Below are the code and all the weights of a small trained network. Each question names an input and a target symbol and asks about switching units off, where a switched-off unit gives its printed mean instead of its output.

import numpy as np


def w(rows, s, z=0):
    codes = np.array(rows[::2]) - 128.0
    scale = np.full(codes.shape[1], s)
    scale[-1] = z or s
    return codes * scale


def f(y):
    return y / 2 * (1 + np.tanh(0.7978845608 * (y + 0.044715 * y**3)))


def softmax(a):
    e = np.exp(a - a.max(-1, keepdims=True))
    return e / e.sum(-1, keepdims=True)


def log_softmax(a):
    a = a - a.max(-1, keepdims=True)
    return a - np.log(np.exp(a).sum(-1, keepdims=True))


def net(x, mask):
    ids = ['αεζλπψ'.index(c) for c in x.split()]
    T = len(ids)
    res = E[ids] + P[:T]
    r = res
    for j in range(2):
        rows = slice(3 * j, 3 * j + 3)
        q, k, v = (r @ M[0][rows].T for M in (Q, K, V))
        z = softmax(np.where(np.tri(T) > 0, q @ k.T / 3**0.5, -1e9)) @ v
        o = O[0][rows]
        res = res + np.where(mask[j], z, o[:, -1]) @ o[:, :-1]
    y = f(res @ A[0][:, :-1].T + A[0][:, -1])
    res = res + np.where(mask[2:14], y, B[0][:, -1]) @ B[0][:, :-1]
    return log_softmax(res[-1] @ U[:, :-1].T + U[:, -1])


Q, K, V, O, A, B = {}, {}, {}, {}, {}, {}
E = w([
[82,70,113],'α',
[65,51,159],'ε',
[245,251,216],'ζ',
[150,144,161],'λ',
[95,66,193],'π',
[175,194,108],'ψ',
],0.012)
P = w([
[238,44,31],'0',
[180,45,221],'1',
[44,183,116],'2',
[183,39,225],'3',
[172,203,27],'4',
[79,168,251],'5',
[46,205,102],'6',
[143,74,250],'7',
[137,193,52],'8',
],0.012)
Q[0] = w([
[254,49,19],'H0',
[125,197,113],'H0',
[230,74,120],'H0',
[236,85,222],'H1',
[213,87,59],'H1',
[94,74,64],'H1',
],0.0098)
K[0] = w([
[215,59,161],'H0',
[71,51,232],'H0',
[254,40,13],'H0',
[205,129,58],'H1',
[210,43,138],'H1',
[93,86,148],'H1',
],0.0089)
V[0] = w([
[247,132,118],'H0',
[92,121,56],'H0',
[159,101,109],'H0',
[167,155,173],'H1',
[175,85,158],'H1',
[165,95,183],'H1',
],0.011)
O[0] = w([
[8,254,142,122],'H0',
[240,209,12,87],'H0',
[131,173,185,173],'H0',
[81,93,223,160],'H1',
[186,47,171,252],'H1',
[112,35,52,238],'H1',
],0.0056,0.0026)
A[0] = w([
[84,178,29,205],'N0',
[89,50,141,111],'N1',
[100,141,3,100],'N2',
[106,81,169,48],'N3',
[93,178,114,171],'N4',
[169,235,87,100],'N5',
[115,93,169,87],'N6',
[64,172,139,2],'N7',
[233,118,174,160],'N8',
[130,79,45,102],'N9',
[169,192,181,78],'N10',
[185,47,152,121],'N11',
],0.013,0.0087)
B[0] = w([
[188,190,125,175],'N0',
[152,135,140,238],'N1',
[91,249,132,158],'N2',
[134,203,50,168],'N3',
[159,59,125,143],'N4',
[75,87,203,151],'N5',
[123,200,76,180],'N6',
[90,131,82,125],'N7',
[124,103,96,254],'N8',
[40,119,133,175],'N9',
[104,145,83,179],'N10',
[147,108,88,248],'N11',
],0.012,0.0068)
U = w([
[76,173,70,1],'α',
[124,108,37,197],'ε',
[76,90,210,109],'ζ',
[248,103,98,146],'λ',
[133,30,123,151],'π',
[187,165,157,142],'ψ',
],0.013,0.005)

Each question gives the input, a string of symbols that net reads in full, and the target symbol t.
The units are the heads (3 rows each of Q, K, V and O) and the neurons (one row each of A and B). Each row of codes is followed by its name. A weight is (code - 128) times the scale printed after its matrix; where a second scale follows, it is the last column's (O, A, B and U).
mask holds one flag per unit, heads first, then neurons. A switched-off unit (its flag False) gives its mean, the last column of its rows in O or B, instead of its output. The means were averaged over made-up inputs and are rounded, as every weight is.
A unit's drop is (log p(t) with every unit on - log p(t) with that unit switched off) / (log p(t) with every unit on - log p(t) with every unit switched off).
The circuit of an input: a set's keep is (log p(t) with only the set's units on - log p(t) with every unit switched off) / (log p(t) with every unit on - log p(t) with every unit switched off). Starting from the 12 units with the biggest drops (on a tie, the unit counted first), units are removed one at a time, each time the one whose removal leaves the highest keep (on an exact tie, the one counted first), for as long as the keep stays at least 0.8.
circuit, biggest first: the units of the circuit, biggest drop first
top k neurons: the k neurons with the biggest drops, biggest first
drop when u is switched off: that unit's drop, to one decimal
input π π ζ λ π π ε α, target ε: circuit, biggest first -> [N3]
input ζ ψ ζ ε ψ ε, target α: circuit, biggest first -> [N3, N6]
input ζ ε π α, target α: circuit, biggest first -> [H0, N3]
input ε ζ ζ ε ζ λ, target α: top 3 neurons -> [N3, N6, N7]
input λ ε ψ π π π π ζ, target ε: circuit, biggest first -> [N10, N8]
input ζ ε ε ε, target α: circuit, biggest first -> [H0, N3]
input ε α λ ε ζ π, target ψ: top 2 neurons -> [N1, N9]
input ψ π α α, target ζ: circuit, biggest first -> [H0, N11]
input ζ π ε α ε ψ, target λ: top 2 neurons -> [N9, N5]
input ζ ε π ζ, target α: circuit, biggest first -> [H0, N10]
input ζ ζ α ε ε ψ π π, target λ: top 2 neurons -> [N1, N9]
input ψ ε π ζ ζ ψ ζ λ, target α: top 3 neurons -> [N6, N3, N10]
input ζ α π ε ζ λ, target ε: top 3 neurons -> [N3, N6, N8]
input λ ε ε λ π λ, target λ: circuit, biggest first -> [H0]
input ζ α α π π ε ζ ε, target ε: top 3 neurons -> [N3, N6, N11]
input ε ζ π ε α, target α: drop when H1 is switched off -> 0.5
input ε ψ ε ε, target λ: drop when N11 is switched off -> 0.1
input ψ ε ε λ, target ζ: drop when N11 is switched off -> 0.3
input ζ ε ε ψ, target α: drop when H0 is switched off -> 1.8
input ε ψ π π ψ α π ε ζ, target ζ: circuit, biggest first -> [N5]
